Below are the code and all the weights of a small trained network. Each question names an input and a target symbol and asks about switching units off, where a switched-off unit gives its printed mean instead of its output.

import numpy as np


def w(rows, s, z=0):
    codes = np.array(rows[::2]) - 128.0
    scale = np.full(codes.shape[1], s)
    scale[-1] = z or s
    return codes * scale


def norm(h):
    return h / np.sqrt((h * h).mean(-1, keepdims=True) + 1e-5)


def f(y):
    return y / 2 * (1 + np.tanh(0.7978845608 * (y + 0.044715 * y**3)))


def softmax(a):
    e = np.exp(a - a.max(-1, keepdims=True))
    return e / e.sum(-1, keepdims=True)


def log_softmax(a):
    a = a - a.max(-1, keepdims=True)
    return a - np.log(np.exp(a).sum(-1, keepdims=True))


def net(x, mask):
    ids = ['αβδεηλξτφ'.index(c) for c in x.split()]
    T = len(ids)
    res = E[ids] + P[:T]
    u = 0
    for l in range(2):
        r = norm(res)
        for j in range(2):
            rows = slice(2 * j, 2 * j + 2)
            q, k, v = (r @ M[l][rows].T for M in (Q, K, V))
            z = softmax(np.where(np.tri(T) > 0, q @ k.T / 2**0.5, -1e9)) @ v
            o = O[l][rows]
            res = res + np.where(mask[u + j], z, o[:, -1]) @ o[:, :-1]
        u += 2
        y = f(norm(res) @ A[l][:, :-1].T + A[l][:, -1])
        res = res + np.where(mask[u : u + 16], y, B[l][:, -1]) @ B[l][:, :-1]
        u += 16
    return log_softmax(norm(res)[-1] @ U[:, :-1].T + U[:, -1])


Q, K, V, O, A, B = {}, {}, {}, {}, {}, {}
E = w([
[141,254,203,95,147],'α',
[160,125,131,90,100],'β',
[135,173,102,119,178],'δ',
[186,140,186,131,192],'ε',
[117,64,141,128,55],'η',
[164,227,114,181,132],'λ',
[90,119,64,41,98],'ξ',
[138,145,122,180,97],'τ',
[63,175,130,105,49],'φ',
],0.011)
P = w([
[99,39,56,252,254],'0',
[163,212,198,57,40],'1',
[188,211,177,70,23],'2',
[179,221,188,49,40],'3',
[180,217,182,45,35],'4',
[176,228,190,45,31],'5',
[166,225,196,51,33],'6',
[172,229,195,37,20],'7',
[176,239,193,40,19],'8',
[164,246,198,29,19],'9',
[165,243,191,26,24],'10',
[163,248,197,21,27],'11',
[169,243,193,27,21],'12',
],0.0029)
Q[0] = w([
[212,255,237,33,62],'L0H0',
[193,227,190,65,33],'L0H0',
[233,33,174,130,41],'L0H1',
[212,168,208,169,177],'L0H1',
],0.0065)
K[0] = w([
[77,15,50,253,238],'L0H0',
[55,61,75,199,230],'L0H0',
[208,11,205,171,75],'L0H1',
[155,146,172,193,217],'L0H1',
],0.0053)
V[0] = w([
[134,166,142,1,204],'L0H0',
[194,67,104,165,129],'L0H0',
[52,184,207,85,121],'L0H1',
[176,104,92,98,101],'L0H1',
],0.005)
O[0] = w([
[98,162,189,192,57,120],'L0H0',
[78,95,163,79,155,248],'L0H0',
[253,62,70,187,69,221],'L0H1',
[46,109,86,112,128,135],'L0H1',
],0.0051,0.0018)
A[0] = w([
[156,108,87,107,142,122],'L0N0',
[137,47,130,142,109,3],'L0N1',
[136,51,106,150,230,152],'L0N2',
[177,76,145,162,163,102],'L0N3',
[83,87,132,81,45,14],'L0N4',
[252,106,123,90,39,59],'L0N5',
[109,1,171,128,103,35],'L0N6',
[93,119,113,251,142,110],'L0N7',
[181,111,72,134,61,38],'L0N8',
[124,100,109,139,182,126],'L0N9',
[163,115,133,136,114,116],'L0N10',
[198,106,161,16,29,12],'L0N11',
[62,152,32,131,64,97],'L0N12',
[200,96,190,151,121,106],'L0N13',
[161,118,60,167,68,26],'L0N14',
[175,73,236,205,180,94],'L0N15',
],0.0048,0.0047)
B[0] = w([
[121,107,151,107,142,117],'L0N0',
[118,84,49,182,171,44],'L0N1',
[153,172,231,70,90,109],'L0N2',
[117,143,133,124,88,100],'L0N3',
[197,145,118,172,121,94],'L0N4',
[4,164,136,70,151,248],'L0N5',
[166,60,51,142,144,63],'L0N6',
[104,209,176,95,194,71],'L0N7',
[52,169,149,180,185,88],'L0N8',
[138,162,164,98,125,85],'L0N9',
[101,134,117,117,116,139],'L0N10',
[72,223,167,67,161,226],'L0N11',
[115,105,219,176,79,120],'L0N12',
[91,165,145,134,83,198],'L0N13',
[91,149,171,201,199,66],'L0N14',
[155,153,179,165,52,173],'L0N15',
],0.0037,0.0018)
Q[1] = w([
[93,54,91,158,193],'L1H0',
[191,164,151,80,69],'L1H0',
[152,208,158,44,12],'L1H1',
[177,217,167,44,49],'L1H1',
],0.011)
K[1] = w([
[149,181,130,63,39],'L1H0',
[76,96,99,188,197],'L1H0',
[82,88,128,198,254],'L1H1',
[69,60,110,199,222],'L1H1',
],0.0093)
V[1] = w([
[175,183,79,94,170],'L1H0',
[175,182,255,31,93],'L1H0',
[50,207,175,166,152],'L1H1',
[39,74,122,45,239],'L1H1',
],0.005)
O[1] = w([
[127,125,85,122,186,174],'L1H0',
[143,45,148,179,166,254],'L1H0',
[170,125,71,195,145,241],'L1H1',
[2,126,118,199,193,180],'L1H1',
],0.0071,0.0039)
A[1] = w([
[147,208,135,156,154,100],'L1N0',
[208,144,106,123,66,191],'L1N1',
[160,62,137,146,155,101],'L1N2',
[108,36,108,41,97,136],'L1N3',
[137,21,28,202,128,117],'L1N4',
[165,38,128,60,141,125],'L1N5',
[74,86,156,74,64,204],'L1N6',
[43,191,37,100,94,34],'L1N7',
[71,219,49,94,151,2],'L1N8',
[65,38,2,95,12,88],'L1N9',
[146,109,75,78,149,96],'L1N10',
[123,175,165,104,87,117],'L1N11',
[65,112,98,126,37,83],'L1N12',
[97,100,198,138,104,162],'L1N13',
[22,166,149,179,223,189],'L1N14',
[76,62,157,59,162,100],'L1N15',
],0.0081,0.0051)
B[1] = w([
[150,106,113,154,167,160],'L1N0',
[53,96,127,115,147,221],'L1N1',
[126,73,141,129,107,134],'L1N2',
[97,136,142,134,192,146],'L1N3',
[118,72,102,165,165,146],'L1N4',
[128,86,141,110,144,149],'L1N5',
[91,120,180,159,183,169],'L1N6',
[71,154,55,165,185,142],'L1N7',
[73,169,57,75,163,140],'L1N8',
[254,196,127,163,176,153],'L1N9',
[144,119,144,149,148,124],'L1N10',
[102,121,134,145,159,147],'L1N11',
[119,184,161,166,138,133],'L1N12',
[86,108,151,155,110,157],'L1N13',
[166,103,101,94,43,254],'L1N14',
[99,89,122,80,104,139],'L1N15',
],0.0086,0.0067)
U = w([
[159,237,174,75,97,89],'α',
[27,122,154,35,151,168],'β',
[171,41,47,70,153,1],'δ',
[208,87,204,91,75,155],'ε',
[100,80,197,204,209,251],'η',
[186,177,63,195,111,208],'λ',
[146,169,113,107,254,88],'ξ',
[51,82,110,168,27,75],'τ',
[55,218,169,182,109,75],'φ',
],0.012,0.0018)

Each question gives the input, a string of symbols that net reads in full, and the target symbol t.
The units are the heads (2 rows each of Q, K, V and O) and the neurons (one row each of A and B). Each row of codes is followed by its name. A weight is (code - 128) times the scale printed after its matrix; where a second scale follows, it is the last column's (O, A, B and U).
mask holds one flag per unit, layer by layer, with each layer's heads first. A switched-off unit (its flag False) gives its mean, the last column of its rows in O or B, instead of its output. The means were averaged over made-up inputs and are rounded, as every weight is.
A unit's drop is (log p(t) with every unit on - log p(t) with that unit switched off) / (log p(t) with every unit on - log p(t) with every unit switched off).
The circuit of an input: a set's keep is (log p(t) with only the set's units on - log p(t) with every unit switched off) / (log p(t) with every unit on - log p(t) with every unit switched off). Starting from the 12 units with the biggest drops (on a tie, the unit counted first), units are removed one at a time, each time the one whose removal leaves the highest keep (on an exact tie, the one counted first), for as long as the keep stays at least 0.8.
circuit, biggest first: the units of the circuit, biggest drop first
most important unit: the unit with the biggest drop
top k neurons: the k neurons with the biggest drops, biggest first
which heads matter: for each layer, one digit per head in row order, 1 if its drop is at least 0.15 and else 0, layers parted by /
input α ε φ λ η, target η: top 2 neurons : L1N14; L1N6
input τ η φ β λ α λ ε τ, target δ: which heads matter : 11 / 00
input β τ α ε λ δ δ, target τ: circuit, biggest first : L1H1; L0H1; L1N14
input λ φ η β, target ξ: circuit, biggest first : L1N14; L0H0
input α ξ τ δ ε ξ ε η β τ ε ε ε, target ε: circuit, biggest first : L1H1; L0H0
input λ ε δ δ β τ δ ε ε λ φ α, target ξ: most important unit : L1N14
input ε ε ε α, target η: circuit, biggest first : L1H0; L0N2; L1N0
input ε ε ε ε η λ η ε λ δ δ, target η: which heads matter : 01 / 11
input ε η ξ δ τ, target η: top 2 neurons : L1N14; L0N15
input α α ε β τ, target ε: circuit, biggest first : L1H1; L0H1
input ε β α λ ε τ δ δ β λ, target η: top 4 neurons : L1N14; L1N1; L0N15; L0N2
input η τ ε ε β φ τ, target β: circuit, biggest first : L1H1; L0H0
input ξ ε ε, target φ: which heads matter : 10 / 10
input α ξ ε, target ε: which heads matter : 00 / 01
input α ε ε φ, target ε: top neuron : L1N7
input λ β ε ε ε δ β, target β: top 2 neurons : L0N11; L1N9
input α φ ε η β β δ ε τ α ε δ, target ε: circuit, biggest first : L1H1; L0H1
input ε β δ φ ε δ α η α, target η: which heads matter : 01 / 10
input β ε α α δ ξ δ η ε β, target τ: top 3 neurons : L1N14; L0N2; L1N1
input τ φ φ ε δ τ α ε ξ δ ξ λ ξ, target ξ: top 2 neurons : L1N9; L1N3
input ε ξ δ τ δ λ λ δ δ δ, target η: which heads matter : 11 / 11
input ε δ β, target η: which heads matter : 00 / 00
input δ β ε ξ ε ε η β ε β α, target λ: which heads matter : 01 / 01
input ξ φ ε τ, target φ: most important unit : L1H0
input ε δ β β λ, target η: top 3 neurons : L1N14; L0N15; L1N1
input β δ β α α, target τ: top 2 neurons : L1N14; L1N9
input β ε δ δ ε λ φ β β ε ε β, target β: circuit, biggest first : L0N11
input δ ε ε ε δ ε ε λ φ, target λ: top 2 neurons : L1N9; L0N2
